Here is a tiny trained network, its code and every weight. The questions are about switching its units off for an input and a class, where a switched-off unit gives its printed mean instead of its output.

import numpy as np


def w(rows, s, z=0):
    codes = np.array(rows[::2]) - 128.0
    scale = np.full(codes.shape[1], s)
    scale[-1] = z or s
    return codes * scale


def f(y):
    return np.maximum(y, 0)


def log_softmax(a):
    a = a - a.max(-1, keepdims=True)
    return a - np.log(np.exp(a).sum(-1, keepdims=True))


def net(x, mask):
    res = np.array(x, float).reshape(1, 3) / 4 @ E
    y = f(res @ A[0][:, :-1].T + A[0][:, -1])
    res = res + np.where(mask, y, B[0][:, -1]) @ B[0][:, :-1]
    return log_softmax(res[-1] @ U[:, :-1].T + U[:, -1])


A, B = {}, {}
E = w([
[149,155,105,14,205,52,234,111],'x0',
[14,191,2,129,139,195,172,144],'x1',
[217,247,46,66,210,143,44,214],'x2',
],0.0085)
A[0] = w([
[176,88,129,128,129,53,120,141,97],'neuron 1',
[121,139,110,66,141,100,212,98,92],'neuron 2',
[139,131,89,112,157,89,198,117,93],'neuron 3',
[211,118,247,70,99,111,77,101,98],'neuron 4',
[88,148,84,85,98,167,157,118,81],'neuron 5',
[138,81,121,177,65,149,69,177,118],'neuron 6',
[173,161,96,143,147,104,101,182,59],'neuron 7',
[56,141,80,96,141,138,133,147,87],'neuron 8',
[117,86,88,149,59,182,81,174,99],'neuron 9',
[169,127,126,102,155,30,162,101,140],'neuron 10',
[121,103,143,179,114,140,184,109,212],'neuron 11',
[23,154,54,102,121,226,160,102,98],'neuron 12',
[153,134,156,62,173,84,215,113,114],'neuron 13',
[148,106,143,151,155,169,109,120,114],'neuron 14',
[113,160,141,167,73,111,82,107,90],'neuron 15',
[146,152,189,203,121,128,40,114,188],'neuron 16',
[140,137,123,203,122,218,82,126,66],'neuron 17',
[111,121,145,163,138,135,191,43,89],'neuron 18',
[126,113,148,146,137,151,150,44,74],'neuron 19',
[180,157,93,140,143,132,53,147,101],'neuron 20',
[192,141,81,131,222,137,39,127,92],'neuron 21',
[60,94,125,109,89,124,123,43,57],'neuron 22',
[157,95,182,105,146,90,115,122,135],'neuron 23',
[202,171,136,160,170,165,142,136,249],'neuron 24',
[193,212,76,132,144,104,84,145,88],'neuron 25',
[143,100,197,138,48,121,173,86,78],'neuron 26',
],0.011)
B[0] = w([
[150,109,147,99,135,189,114,135,173],'neuron 1',
[173,140,161,171,84,131,160,187,207],'neuron 2',
[145,142,222,182,77,152,159,185,186],'neuron 3',
[105,61,158,64,193,235,121,58,237],'neuron 4',
[149,106,180,84,146,168,82,138,174],'neuron 5',
[160,166,149,113,101,128,172,187,210],'neuron 6',
[163,81,202,106,138,92,75,133,167],'neuron 7',
[133,96,150,102,139,157,118,126,182],'neuron 8',
[184,161,200,177,84,130,183,176,194],'neuron 9',
[148,173,113,172,88,164,176,193,218],'neuron 10',
[84,99,8,168,111,65,166,92,247],'neuron 11',
[124,75,153,57,157,204,137,40,253],'neuron 12',
[139,205,159,136,131,128,132,191,231],'neuron 13',
[158,142,144,119,104,159,132,160,150],'neuron 14',
[193,172,203,140,107,121,110,161,165],'neuron 15',
[143,185,68,137,94,157,171,145,243],'neuron 16',
[186,152,209,149,96,144,123,170,187],'neuron 17',
[135,124,172,107,101,69,110,118,194],'neuron 18',
[136,112,217,128,135,104,65,135,163],'neuron 19',
[134,96,155,132,126,65,114,110,190],'neuron 20',
[99,145,166,104,115,90,53,106,210],'neuron 21',
[145,66,210,98,148,72,70,152,187],'neuron 22',
[106,131,112,102,155,164,128,107,197],'neuron 23',
[46,138,1,159,123,105,124,81,241],'neuron 24',
[113,90,169,137,109,89,110,118,208],'neuron 25',
[101,83,176,155,134,91,99,106,212],'neuron 26',
],0.0099,0.012)
U = w([
[141,96,155,99,164,235,145,90,95],'0',
[176,175,162,153,122,129,187,202,66],'1',
[130,92,159,130,143,5,114,115,65],'2',
[86,156,67,156,139,108,191,105,255],'3',
],0.016,0.009)

Each question gives the input, the list of numbers given to net, and the class t.
The units are the neurons (one row each of A and B). Each row of codes is followed by its name. A weight is (code - 128) times the scale printed after its matrix; where a second scale follows, it is the last column's (A, B and U).
mask holds one flag per neuron, in row order. A switched-off neuron (its flag False) gives its mean, the last column of its row in B, instead of its output. The means were averaged over made-up inputs and are rounded, as every weight is.
A unit's drop is (log p(t) with every unit on - log p(t) with that unit switched off) / (log p(t) with every unit on - log p(t) with every unit switched off).
unit that matters most: the unit with the biggest drop
k most important neurons: the k neurons with the biggest drops, biggest first
drop when u is switched off: that unit's drop, to one decimal
input [4,2,-5], class 2: unit that matters most : neuron 16
input [-1,-4,5], class 2: 2 most important neurons : (neuron 12; neuron 20)
input [5,-5,6], class 2: 4 most important neurons : (neuron 12; neuron 21; neuron 25; neuron 20)
input [-4,7,8], class 2: 4 most important neurons : (neuron 20; neuron 4; neuron 25; neuron 21)
input [2,-5,2], class 0: 2 most important neurons : (neuron 4; neuron 11)
input [3,3,3], class 3: 2 most important neurons : (neuron 4; neuron 24)
input [4,6,-7], class 2: 4 most important neurons : (neuron 4; neuron 18; neuron 22; neuron 11)
input [5,-2,6], class 2: 4 most important neurons : (neuron 21; neuron 25; neuron 16; neuron 24)
input [-7,-5,-8], class 2: 2 most important neurons : (neuron 26; neuron 11)
input [-5,4,1], class 1: 4 most important neurons : (neuron 4; neuron 9; neuron 17; neuron 6)
input [-7,-6,-5], class 1: 2 most important neurons : (neuron 6; neuron 12)
input [6,-7,-2], class 0: drop when neuron 4 is switched off : 2.9
input [7,-3,-3], class 1: drop when neuron 16 is switched off : 0.0
input [-4,-6,2], class 0: drop when neuron 4 is switched off : 2.6
input [-6,-1,-8], class 2: unit that matters most : neuron 26
